[[ 49 -20 -50 -28 -38]
 [ 23 -28  51  34 -40]
 [-20  37  46  12 -28]]
=>
[[ 49 -20]
 [ 23 -28]
 [-20  37]]

[[-12 -45  33 -53   2]
 [ 38   3 -11  11 -18]
 [ -4 -27  44 -39 -10]]
=>
[[-12 -45]
 [ 38   3]
 [ -4 -27]]

[[-63 -31  24 -27 -61]
 [ -2 -31 -41  21  -3]
 [ 70  43  28   7 -16]]
=>
[[-63 -31]
 [ -2 -31]
 [ 70  43]]

[[ -3   5  11]
 [ 64 -17  36]
 [-17  -8   4]
 [  2 -15   2]]
=>
[[ -3   5]
 [ 64 -17]
 [-17  -8]]

[[ 18  40  28   7]
 [-25 -23  10  10]
 [ 15  55 -16 -51]
 [ 29   6  -2   1]
 [-26 -38  13 -21]]
=>
[[ 18  40]
 [-25 -23]
 [ 15  55]]

[[-49 -10  32   1]
 [ 63  39 -23  12]
 [  5  11 -18   5]]
=>
[[-49 -10]
 [ 63  39]
 [  5  11]]

[[ 22 -15  27  17  19]
 [-17  11 -27  16 -21]
 [ 15  -2  34   6  38]
 [ -9 -45 -19 -17 -69]]
=>
[[ 22 -15]
 [-17  11]
 [ 15  -2]]
---
[[ -1 -28 -32 -26 -12 -45]
 [-23 -31 -49 -45 -12 -43]
 [ 10 -24  -9   5 -10  -8]
 [-61 -37 -16 -37  16 -59]
 [ -5   3   4  21 -16  33]]
=>
[[-61 -37 -16 -37  16 -59]
 [-23 -31 -49 -45 -12 -43]
 [ -5   3   4  21 -16  33]
 [ -1 -28 -32 -26 -12 -45]
 [ 10 -24  -9   5 -10  -8]]

[[ -9 -32  -7  -7 -19 -23 -22 -27   2  17]
 [ -8   8  29  24  20 -19 -29 -14   8  -4]
 [-27 -44  48 -20 -11  64 -27  -1  24  -3]
 [-16 -33   5 -22 -15  23 -45 -44  45 -57]
 [-18 -36 -17 -14 -15   8  -5  23   7 -19]
 [-13 -37  24 -14 -18  41 -20 -22  35  17]
 [ 64 -36 -11 -41 -11 -23 -19 -13  -4  14]
 [ 10 -34  -4 -19 -12 -26 -14  -9  -3  -7]
 [-11 -28  -7  -3 -18 -33  10  21   1  29]]
=>
[[-27 -44  48 -20 -11  64 -27  -1  24  -3]
 [-18 -36 -17 -14 -15   8  -5  23   7 -19]
 [-16 -33   5 -22 -15  23 -45 -44  45 -57]
 [-13 -37  24 -14 -18  41 -20 -22  35  17]
 [-11 -28  -7  -3 -18 -33  10  21   1  29]
 [ -9 -32  -7  -7 -19 -23 -22 -27   2  17]
 [ -8   8  29  24  20 -19 -29 -14   8  -4]
 [ 10 -34  -4 -19 -12 -26 -14  -9  -3  -7]
 [ 64 -36 -11 -41 -11 -23 -19 -13  -4  14]]

[[-17 -59]
 [  1 -37]
 [-13 -63]
 [ 35  36]
 [ 12  19]
 [ 13  -6]
 [  4  21]
 [-23 -31]
 [ -1  18]
 [  8   4]
 [-32 -38]]
=>
[[-32 -38]
 [-23 -31]
 [-17 -59]
 [-13 -63]
 [ -1  18]
 [  1 -37]
 [  4  21]
 [  8   4]
 [ 12  19]
 [ 13  -6]
 [ 35  36]]

[[-31 -35  19 -22]
 [-32 -41 -65 -13]
 [ 47  39 -18  59]]
=>
[[-32 -41 -65 -13]
 [-31 -35  19 -22]
 [ 47  39 -18  59]]

[[ 19 -17  19  -6 -32  -2   7 -29  -6   7 -14]
 [ 48  31  19 -26 -32 -54 -41 -29  -6  15  44]
 [-27  17  19 -26 -32  24   7 -29  -6  32 -14]]
=>
[[-27  17  19 -26 -32  24   7 -29  -6  32 -14]
 [ 19 -17  19  -6 -32  -2   7 -29  -6   7 -14]
 [ 48  31  19 -26 -32 -54 -41 -29  -6  15  44]]

[[ 52  47 -52]
 [-54 -51  35]
 [ 22  20  -4]
 [ 59  57 -51]
 [ 55  52 -51]
 [-45 -40  56]
 [-27 -22   7]]
=>
[[-54 -51  35]
 [-45 -40  56]
 [-27 -22   7]
 [ 22  20  -4]
 [ 52  47 -52]
 [ 55  52 -51]
 [ 59  57 -51]]

[[-40  50  -1 -13  65]
 [-34   5  31  10 -15]
 [ 29  -7 -20  10   4]
 [ -6   0   8  10  -6]
 [-30  26  10  -1  26]
 [-14  -7  22  14 -24]
 [ -3  12  -4   3  18]
 [ 43 -11 -30  10   6]]
=>
[[-40  50  -1 -13  65]
 [-34   5  31  10 -15]
 [-30  26  10  -1  26]
 [-14  -7  22  14 -24]
 [ -6   0   8  10  -6]
 [ -3  12  -4   3  18]
 [ 29  -7 -20  10   4]
 [ 43 -11 -30  10   6]]

[[ -8  24   9 -35  17 -10  19  -4  15 -16]
 [-39   1  13 -35  12  26  23  18  22 -39]
 [-27  -8  13 -28   9  30  21  23  22 -34]
 [ 16  31  -2   2  -2 -55 -10 -35  -8  16]
 [ 15 -18  -7  42  -7   2 -10   3 -10  15]
 [  7 -28  -6  22 -17  18  -9  13  -9   9]]
=>
[[-39   1  13 -35  12  26  23  18  22 -39]
 [-27  -8  13 -28   9  30  21  23  22 -34]
 [ -8  24   9 -35  17 -10  19  -4  15 -16]
 [  7 -28  -6  22 -17  18  -9  13  -9   9]
 [ 15 -18  -7  42  -7   2 -10   3 -10  15]
 [ 16  31  -2   2  -2 -55 -10 -35  -8  16]]
